Below is a small trained network, with its code and all its weights. Each question gives an input and a class and asks what happens when units are switched off, that is, made to give their printed mean instead of their output.

import numpy as np


def w(rows, s, z=0):
    codes = np.array(rows[::2]) - 128.0
    scale = np.full(codes.shape[1], s)
    scale[-1] = z or s
    return codes * scale


def norm(h):
    return h / np.sqrt((h * h).mean(-1, keepdims=True) + 1e-5)


def f(y):
    return np.maximum(y, 0)


def log_softmax(a):
    a = a - a.max(-1, keepdims=True)
    return a - np.log(np.exp(a).sum(-1, keepdims=True))


def net(x, mask):
    res = np.array(x, float).reshape(1, 7) / 4 @ E
    u = 0
    for l in range(2):
        y = f(norm(res) @ A[l][:, :-1].T + A[l][:, -1])
        res = res + np.where(mask[u : u + 5], y, B[l][:, -1]) @ B[l][:, :-1]
        u += 5
    return log_softmax(norm(res)[-1] @ U[:, :-1].T + U[:, -1])


A, B = {}, {}
E = w([
[178,147,154,65,115],'x0',
[196,203,33,142,254],'x1',
[106,57,64,89,151],'x2',
[127,98,98,213,120],'x3',
[252,70,212,190,88],'x4',
[165,79,117,143,117],'x5',
[80,215,121,153,56],'x6',
],0.0082)
A[0] = w([
[162,159,57,186,109,154],'L0N1',
[225,173,50,127,47,1],'L0N2',
[144,166,88,69,215,68],'L0N3',
[135,157,84,251,164,92],'L0N4',
[142,60,43,219,129,142],'L0N5',
],0.014,0.0045)
B[0] = w([
[130,121,132,180,144,222],'L0N1',
[195,92,81,252,88,182],'L0N2',
[158,131,65,102,163,247],'L0N3',
[91,190,181,176,138,243],'L0N4',
[72,88,207,113,150,254],'L0N5',
],0.02,0.0059)
A[1] = w([
[142,145,213,139,74,131],'L1N1',
[15,105,13,122,52,40],'L1N2',
[158,176,39,78,189,30],'L1N3',
[137,183,163,114,190,7],'L1N4',
[176,203,177,55,8,114],'L1N5',
],0.014,0.002)
B[1] = w([
[165,129,103,43,110,253],'L1N1',
[3,116,83,117,95,213],'L1N2',
[154,127,94,96,237,243],'L1N3',
[101,207,138,77,95,179],'L1N4',
[192,121,40,166,66,218],'L1N5',
],0.019,0.0067)
U = w([
[71,97,228,126,131,84],'0',
[65,97,55,79,208,4],'1',
[11,133,55,75,50,80],'2',
[68,238,176,183,192,124],'3',
[243,113,54,85,52,233],'4',
[197,194,31,79,243,210],'5',
[233,160,154,252,142,102],'6',
[196,33,197,49,135,54],'7',
],0.015,0.0035)

Each question gives the input, the list of numbers given to net, and the class t.
The units are the neurons (one row each of A and B). Each row of codes is followed by its name. A weight is (code - 128) times the scale printed after its matrix; where a second scale follows, it is the last column's (A, B and U).
mask holds one flag per neuron, layer by layer. A switched-off neuron (its flag False) gives its mean, the last column of its row in B, instead of its output. The means were averaged over made-up inputs and are rounded, as every weight is.
A unit's drop is (log p(t) with every unit on - log p(t) with that unit switched off) / (log p(t) with every unit on - log p(t) with every unit switched off).
The circuit of an input: a set's keep is (log p(t) with only the set's units on - log p(t) with every unit switched off) / (log p(t) with every unit on - log p(t) with every unit switched off). Starting from all 10 units, units are removed one at a time, each time the one whose removal leaves the highest keep (on an exact tie, the one counted first), for as long as the keep stays at least 0.8.
circuit, biggest first: the units of the circuit, biggest drop first
most important unit: the unit with the biggest drop
top k neurons: the k neurons with the biggest drops, biggest first
top k neurons in layer l: the k neurons of layer l with the biggest drops, biggest first
drop when u is switched off: that unit's drop, to one decimal
input [1,-1,6,1,1,4,-5], class 7: most important unit : L1N2
input [1,2,6,8,-6,5,-4], class 0: circuit, biggest first : [L0N5; L1N3]
input [8,1,3,6,5,4,-3], class 7: top 2 neurons : [L0N5; L1N5]
input [7,0,1,-1,1,1,2], class 4: top 2 neurons in layer 0 : [L0N1; L0N4]
input [-8,-3,-4,2,0,4,8], class 0: circuit, biggest first : [L1N3; L0N3; L1N5]
input [6,-3,1,0,3,-1,-6], class 4: top 3 neurons in layer 0 : [L0N5; L0N1; L0N3]
input [-7,5,3,7,-7,0,-3], class 3: top 2 neurons : [L0N4; L0N5]
input [7,-3,-8,6,7,5,2], class 4: top 2 neurons : [L1N1; L0N4]
input [3,-5,-7,6,-4,-2,0], class 4: top 2 neurons : [L1N5; L0N3]
input [-2,-1,2,-2,6,-7,-6], class 7: top 2 neurons in layer 0 : [L0N4; L0N2]
input [-1,3,-5,-8,8,7,-5], class 4: top 4 neurons : [L0N5; L0N1; L0N3; L1N3]
input [6,5,7,7,4,-1,-3], class 6: top 2 neurons in layer 0 : [L0N2; L0N1]
input [0,5,-1,4,8,-6,-7], class 3: top 2 neurons in layer 0 : [L0N4; L0N2]
input [3,4,-4,-4,4,-1,8], class 6: circuit, biggest first : [L0N2]
input [2,-8,-4,-7,4,-2,1], class 4: drop when L1N5 is switched off : 0.1
input [8,-8,6,8,4,-6,1], class 4: drop when L1N5 is switched off : 0.2
input [-1,2,7,-4,8,-7,7], class 6: drop when L0N2 is switched off : 0.3
input [8,1,0,0,2,5,3], class 6: drop when L0N2 is switched off : 0.7
